Here is a tiny trained network, its code and every weight. The questions are about switching its units off for an input and a class, where a switched-off unit gives its printed mean instead of its output.

import numpy as np


def w(rows, s, z=0):
    codes = np.array(rows[::2]) - 128.0
    scale = np.full(codes.shape[1], s)
    scale[-1] = z or s
    return codes * scale


def f(y):
    return np.maximum(y, 0)


def log_softmax(a):
    a = a - a.max(-1, keepdims=True)
    return a - np.log(np.exp(a).sum(-1, keepdims=True))


def net(x, mask):
    res = np.array(x, float).reshape(1, 8) / 4 @ E
    y = f(res @ A[0][:, :-1].T + A[0][:, -1])
    res = res + np.where(mask, y, B[0][:, -1]) @ B[0][:, :-1]
    return log_softmax(res[-1] @ U[:, :-1].T + U[:, -1])


A, B = {}, {}
E = w([
[114,124,130,138,112,126,123],'x0',
[240,81,125,254,130,138,165],'x1',
[128,129,129,129,128,129,126],'x2',
[125,126,128,134,126,130,130],'x3',
[136,83,32,129,149,172,72],'x4',
[185,179,154,125,93,191,79],'x5',
[97,210,111,208,191,105,105],'x6',
[159,138,108,146,59,34,92],'x7',
],0.012)
A[0] = w([
[130,78,94,130,153,30,190,135],'N0',
[190,102,135,179,138,127,151,124],'N1',
[108,180,129,175,199,151,136,102],'N2',
[126,155,149,167,150,99,77,63],'N3',
[131,140,251,146,130,102,176,49],'N4',
[152,78,148,82,70,167,161,76],'N5',
[107,100,160,129,189,187,158,199],'N6',
[139,98,61,133,146,148,94,84],'N7',
[121,83,102,146,146,155,73,56],'N8',
[158,85,149,180,135,139,144,6],'N9',
[143,62,136,89,101,136,152,88],'N10',
[120,79,164,120,102,131,128,24],'N11',
[145,118,117,164,137,139,146,42],'N12',
[196,183,164,125,98,160,81,79],'N13',
[104,115,110,126,140,100,186,56],'N14',
[127,176,113,98,116,146,146,60],'N15',
],0.014,0.011)
B[0] = w([
[98,117,163,172,92,198,151,245],'N0',
[62,166,182,37,117,126,70,236],'N1',
[147,79,131,155,175,82,121,209],'N2',
[166,119,140,160,165,120,102,161],'N3',
[183,157,1,75,112,111,193,218],'N4',
[113,144,120,207,212,72,128,211],'N5',
[153,121,173,144,14,92,120,251],'N6',
[168,160,80,97,64,110,179,191],'N7',
[182,178,84,109,132,135,186,167],'N8',
[109,154,113,22,169,140,88,173],'N9',
[145,134,125,181,201,79,102,197],'N10',
[162,91,107,116,174,121,105,145],'N11',
[89,144,92,75,193,118,93,153],'N12',
[70,48,123,175,121,200,166,192],'N13',
[83,128,118,131,180,182,136,159],'N14',
[63,122,77,118,158,120,120,147],'N15',
],0.0095,0.012)
U = w([
[187,152,25,123,135,145,191,37],'0',
[78,146,150,54,181,142,86,70],'1',
[165,121,125,218,217,96,117,45],'2',
[160,120,168,180,51,116,105,232],'3',
[143,123,146,167,104,143,124,255],'4',
[103,86,131,184,155,253,180,44],'5',
[151,129,142,157,104,134,129,229],'6',
],0.012,0.009)

Each question gives the input, the list of numbers given to net, and the class t.
The units are the neurons (one row each of A and B). Each row of codes is followed by its name. A weight is (code - 128) times the scale printed after its matrix; where a second scale follows, it is the last column's (A, B and U).
mask holds one flag per neuron, in row order. A switched-off neuron (its flag False) gives its mean, the last column of its row in B, instead of its output. The means were averaged over made-up inputs and are rounded, as every weight is.
A unit's drop is (log p(t) with every unit on - log p(t) with that unit switched off) / (log p(t) with every unit on - log p(t) with every unit switched off).
The circuit of an input: a set's keep is (log p(t) with only the set's units on - log p(t) with every unit switched off) / (log p(t) with every unit on - log p(t) with every unit switched off). Starting from the 12 units with the biggest drops (on a tie, the unit counted first), units are removed one at a time, each time the one whose removal leaves the highest keep (on an exact tie, the one counted first), for as long as the keep stays at least 0.8.
units of the circuit, in order: the units of the circuit, biggest drop first
unit that matters most: the unit with the biggest drop
top k neurons: the k neurons with the biggest drops, biggest first
drop when u is switched off: that unit's drop, to one decimal
input [-7,5,-3,-7,-7,8,0,2], class 5: units of the circuit, in order => N13
input [-7,2,-5,-3,5,2,1,-6], class 6: top 4 neurons => N4, N6, N8, N0
input [-1,4,-5,6,-2,6,-1,-1], class 5: top 3 neurons => N13, N6, N7
input [0,6,3,-2,0,-1,0,3], class 1: units of the circuit, in order => N1, N9
input [-1,-1,3,1,1,3,6,-4], class 2: top 2 neurons => N2, N1
input [-6,7,0,2,-5,7,-6,2], class 1: units of the circuit, in order => N1, N9
input [0,3,-1,6,-1,1,-8,6], class 2: units of the circuit, in order => N5, N10
input [-8,-5,1,7,-2,-5,5,-2], class 6: units of the circuit, in order => N1, N6
input [2,3,1,-6,-2,8,-8,-1], class 2: top 3 neurons => N5, N10, N0
input [-1,-6,-1,-3,-1,3,8,-7], class 2: top 2 neurons => N2, N1
input [-8,5,-1,3,-6,-3,-5,-8], class 3: top 2 neurons => N6, N1
input [8,2,4,3,-2,-8,-4,-2], class 5: top 2 neurons => N0, N14
input [-7,2,0,-6,5,8,-7,3], class 5: top 2 neurons => N13, N6
input [-5,-1,0,-4,5,7,-6,3], class 5: top 2 neurons => N13, N4
input [-3,3,4,0,6,5,-2,2], class 0: top 4 neurons => N7, N6, N8, N0
input [-1,-4,-1,3,7,-3,3,0], class 0: units of the circuit, in order => N7
input [2,-7,0,-2,8,-6,2,2], class 0: top 3 neurons => N1, N7, N8
input [-4,4,-7,6,6,-7,6,1], class 4: top 2 neurons => N4, N0
input [-5,5,-4,-4,-5,-7,-4,-2], class 5: top 3 neurons => N0, N14, N7
input [-5,-5,7,-3,-2,-4,-2,-4], class 4: unit that matters most => N1
input [3,7,-7,0,2,-6,0,5], class 1: drop when N1 is switched off => 0.5
input [5,2,1,-3,-7,7,7,0], class 0: drop when N7 is switched off => -0.1
input [1,6,5,2,-1,0,-1,3], class 1: drop when N6 is switched off => 0.1
